Below are the code and all the weights of a small trained network. Each question names an input and a class and asks about switching units off, where a switched-off unit gives its printed mean instead of its output.

import numpy as np


def w(rows, s, z=0):
    codes = np.array(rows[::2]) - 128.0
    scale = np.full(codes.shape[1], s)
    scale[-1] = z or s
    return codes * scale


def f(y):
    return y / 2 * (1 + np.tanh(0.7978845608 * (y + 0.044715 * y**3)))


def log_softmax(a):
    a = a - a.max(-1, keepdims=True)
    return a - np.log(np.exp(a).sum(-1, keepdims=True))


def net(x, mask):
    res = np.array(x, float).reshape(1, 8) / 4 @ E
    y = f(res @ A[0][:, :-1].T + A[0][:, -1])
    res = res + np.where(mask, y, B[0][:, -1]) @ B[0][:, :-1]
    return log_softmax(res[-1] @ U[:, :-1].T + U[:, -1])


A, B = {}, {}
E = w([
[128,125,126,136,122,122],'x0',
[135,119,118,129,123,128],'x1',
[132,117,118,145,112,115],'x2',
[91,175,122,130,3,232],'x3',
[125,131,132,129,130,127],'x4',
[33,31,161,39,101,108],'x5',
[206,176,198,70,46,75],'x6',
[183,36,254,188,143,186],'x7',
],0.0082)
A[0] = w([
[176,83,189,182,128,184,89],'n0',
[107,123,92,159,180,179,45],'n1',
[160,149,160,99,93,84,81],'n2',
[86,145,116,146,83,178,106],'n3',
[137,100,119,137,210,25,123],'n4',
[234,214,52,192,163,155,83],'n5',
[100,129,116,133,103,105,107],'n6',
[193,144,159,91,67,88,101],'n7',
[172,124,141,96,117,86,89],'n8',
[73,123,127,109,62,199,89],'n9',
[105,157,129,167,90,171,111],'n10',
[129,89,168,164,143,160,117],'n11',
[26,64,36,199,185,199,61],'n12',
[105,163,149,154,129,139,99],'n13',
[161,203,121,198,161,163,54],'n14',
[109,153,91,150,110,97,67],'n15',
[128,136,136,107,140,145,29],'n16',
[77,180,30,103,109,98,126],'n17',
[146,103,112,117,154,99,114],'n18',
[154,150,134,73,93,100,31],'n19',
[125,150,124,156,96,187,108],'n20',
[107,104,120,155,41,137,71],'n21',
[9,30,143,38,93,93,48],'n22',
[99,145,124,131,60,229,99],'n23',
[129,114,164,157,126,140,87],'n24',
[145,108,112,125,119,136,165],'n25',
[104,97,149,143,186,34,99],'n26',
[152,74,164,151,117,146,147],'n27',
[164,146,158,89,73,103,1],'n28',
[165,62,189,167,108,183,141],'n29',
[162,127,104,108,177,100,88],'n30',
[151,78,147,150,174,93,125],'n31',
[114,182,32,70,124,64,131],'n32',
],0.012,0.003)
B[0] = w([
[69,124,136,113,145,126,220],'n0',
[145,138,158,155,102,134,168],'n1',
[151,145,154,165,118,136,173],'n2',
[150,147,113,114,140,125,170],'n3',
[163,169,94,84,143,133,217],'n4',
[138,33,115,143,112,125,243],'n5',
[121,122,129,126,137,130,138],'n6',
[158,161,170,175,100,137,199],'n7',
[144,146,127,139,114,144,160],'n8',
[160,141,93,100,143,123,190],'n9',
[144,136,106,103,137,127,163],'n10',
[99,130,150,120,138,134,184],'n11',
[172,186,197,187,89,135,249],'n12',
[131,122,112,133,136,135,132],'n13',
[138,65,120,129,100,125,193],'n14',
[107,122,132,125,135,125,151],'n15',
[120,130,112,144,116,128,119],'n16',
[55,138,144,114,155,130,227],'n17',
[139,136,118,119,132,131,149],'n18',
[135,140,151,155,121,133,163],'n19',
[144,131,106,108,150,125,164],'n20',
[145,135,109,107,132,133,163],'n21',
[137,2,111,157,102,126,241],'n22',
[152,170,91,93,150,116,199],'n23',
[103,129,122,136,136,124,152],'n24',
[128,128,137,118,127,127,134],'n25',
[158,151,90,104,140,126,193],'n26',
[85,128,128,136,141,126,186],'n27',
[154,149,151,157,120,138,170],'n28',
[66,138,132,112,137,115,224],'n29',
[135,139,112,111,129,125,161],'n30',
[124,153,104,104,137,126,188],'n31',
[57,145,142,110,152,123,234],'n32',
],0.034,0.012)
U = w([
[21,127,129,113,158,140,253],'0',
[154,1,69,143,86,144,108],'1',
[195,165,29,71,151,148,83],'2',
[165,172,177,196,78,176,72],'3',
],0.0096,0.0021)

Each question gives the input, the list of numbers given to net, and the class t.
The units are the neurons (one row each of A and B). Each row of codes is followed by its name. A weight is (code - 128) times the scale printed after its matrix; where a second scale follows, it is the last column's (A, B and U).
mask holds one flag per neuron, in row order. A switched-off neuron (its flag False) gives its mean, the last column of its row in B, instead of its output. The means were averaged over made-up inputs and are rounded, as every weight is.
A unit's drop is (log p(t) with every unit on - log p(t) with that unit switched off) / (log p(t) with every unit on - log p(t) with every unit switched off).
The circuit of an input: a set's keep is (log p(t) with only the set's units on - log p(t) with every unit switched off) / (log p(t) with every unit on - log p(t) with every unit switched off). Starting from the 12 units with the biggest drops (on a tie, the unit counted first), units are removed one at a time, each time the one whose removal leaves the highest keep (on an exact tie, the one counted first), for as long as the keep stays at least 0.8.
circuit, biggest first: the units of the circuit, biggest drop first
k most important neurons: the k neurons with the biggest drops, biggest first
drop when u is switched off: that unit's drop, to one decimal
input [-4,7,-4,6,2,5,8,-7], class 3: 2 most important neurons -> [n7, n28]
input [-3,1,-2,-5,6,-7,-4,4], class 1: circuit, biggest first -> [n5]
input [7,-5,-7,6,1,-5,-6,1], class 2: 4 most important neurons -> [n23, n22, n20, n10]
input [-7,0,-8,7,-2,2,6,-3], class 2: 2 most important neurons -> [n23, n12]
input [-4,-5,-3,8,0,-1,1,8], class 0: 4 most important neurons -> [n29, n0, n4, n27]
input [6,-5,7,4,-7,-5,5,5], class 0: 2 most important neurons -> [n22, n12]
input [5,-1,6,-5,6,3,-3,4], class 2: 2 most important neurons -> [n4, n26]
input [4,-3,-8,6,8,-3,5,3], class 2: 2 most important neurons -> [n12, n23]
input [3,5,-2,1,6,-6,-6,3], class 1: 2 most important neurons -> [n5, n14]
input [-7,-7,-7,-3,-6,-3,4,-1], class 3: 2 most important neurons -> [n22, n7]
input [-2,8,-2,8,-6,5,7,2], class 2: 3 most important neurons -> [n23, n9, n12]
input [-7,7,1,6,0,2,-6,-1], class 2: 4 most important neurons -> [n23, n9, n7, n3]
input [5,-1,8,7,4,-7,0,-6], class 1: 4 most important neurons -> [n5, n14, n4, n29]
input [7,-6,-2,1,2,6,8,2], class 3: circuit, biggest first -> [n7]
input [-4,-5,-8,-5,-1,6,-6,3], class 1: 2 most important neurons -> [n22, n7]
input [8,2,-7,-5,0,-2,-6,-2], class 3: 2 most important neurons -> [n12, n1]
input [-3,2,-3,2,6,-7,7,-5], class 1: 4 most important neurons -> [n5, n12, n14, n1]
input [0,3,-8,-3,-6,7,4,1], class 1: drop when n28 is switched off -> 0.0
input [-6,-1,2,-7,6,6,2,-6], class 2: drop when n4 is switched off -> 2.1
input [2,-4,-4,0,-2,1,-8,5], class 3: circuit, biggest first -> [n12]
input [-3,-2,-4,0,-1,5,7,5], class 3: drop when n7 is switched off -> 0.6
input [3,1,3,3,-1,-4,-8,-5], class 3: drop when n12 is switched off -> 2.8
